[[134 127 130 136 132 133 133 122 128 132 134 133]
 [126 134 131 123 128 125 133 123 126 129 122 131]
 [122 127 122 136 136 124 129 112 123 127 129 123]
 [125 130 126 138 144 127 136 116 126 134 130 132]
 [134 139 140 119 126 130 142 119 126 136 122 144]
 [118 131 125 118 129 120 125 134 128 126 119 124]
 [135 130 135 112 111 132 125 142 132 126 124 132]
 [142 141 147 117 126 136 149 124 129 143 125 157]]
->
[[134 127 130 136 132 133 133 122 128 132 134 133]
 [122 127 122 136 136 124 129 112 123 127 129 123]
 [134 139 140 119 126 130 142 119 126 136 122 144]
 [135 130 135 112 111 132 125 142 132 126 124 132]]

[[131 132 123 128 132 128 125 133 129 130 128 111 135 125 130]
 [126 130 125 121 125 134 120 129 126 128 126 136 124 132 131]
 [128 126 123 132 127 127 120 126 129 124 123 152 124 132 129]
 [128 124 127 130 128 126 125 126 127 126 131 140 129 125 125]]
->
[[131 132 123 128 132 128 125 133 129 130 128 111 135 125 130]
 [128 126 123 132 127 127 120 126 129 124 123 152 124 132 129]]

[[120 126 132 129 126 128]
 [133 130 124 128 124 134]
 [126 125 122 126 122 126]
 [125 122 132 126 134 128]
 [129 130 130 131 122 144]
 [141 130 126 126 139 132]
 [131 135 130 131 125 134]
 [124 129 143 133 130 148]
 [125 127 133 130 129 130]
 [149 128 133 124 157 130]
 [128 129 137 131 128 147]
 [116 121 133 127 127 128]]
->
[[120 126 132 129 126 128]
 [126 125 122 126 122 126]
 [129 130 130 131 122 144]
 [131 135 130 131 125 134]
 [125 127 133 130 129 130]
 [128 129 137 131 128 147]]

[[132 125 126 141 133 122 131 128]
 [130 119 129 134 130 148 129 112]
 [131 126 113 126 132 138 126 125]
 [131 124 110 126 132 147 122 120]
 [130 118 151 147 130 127 144 113]]
->
[[132 125 126 141 133 122 131 128]
 [131 126 113 126 132 138 126 125]
 [130 118 151 147 130 127 144 113]]

[[113 126 102 124 110 114]
 [122 129 102 126 113 118]
 [142 135 104 131 120 125]
 [113 122 138 125 129 126]
 [143 130 152 132 144 142]
 [116 128 100 125 110 114]]
->
[[113 126 102 124 110 114]
 [142 135 104 131 120 125]
 [143 130 152 132 144 142]]

[[128 132 127 129 124]
 [152 121 133 147 119]
 [128 137 129 140 119]]
->
[[128 132 127 129 124]
 [128 137 129 140 119]]

[[133 127 133 128 130 120]
 [130 128 132 128 126 136]
 [129 126 125 128 127 127]
 [125 126 117 127 130 134]
 [123 127 116 126 130 129]
 [138 129 151 131 124 125]
 [134 129 143 129 126 129]
 [134 129 147 130 122 129]
 [117 125 101 126 130 130]
 [137 128 145 130 126 123]
 [120 126 109 126 129 138]]
->
[[133 127 133 128 130 120]
 [129 126 125 128 127 127]
 [123 127 116 126 130 129]
 [134 129 143 129 126 129]
 [117 125 101 126 130 130]
 [120 126 109 126 129 138]]

[[124 125 127 121 130 122 120 128]
 [124 146 126 124 126 140 126 121]
 [128 125 132 126 129 131 132 126]
 [125 132 118 120 129 127 125 126]
 [120 131 129 132 128 146 114 126]
 [145 102 129 154 146 115 152 122]]
->
[[124 125 127 121 130 122 120 128]
 [128 125 132 126 129 131 132 126]
 [120 131 129 132 128 146 114 126]]
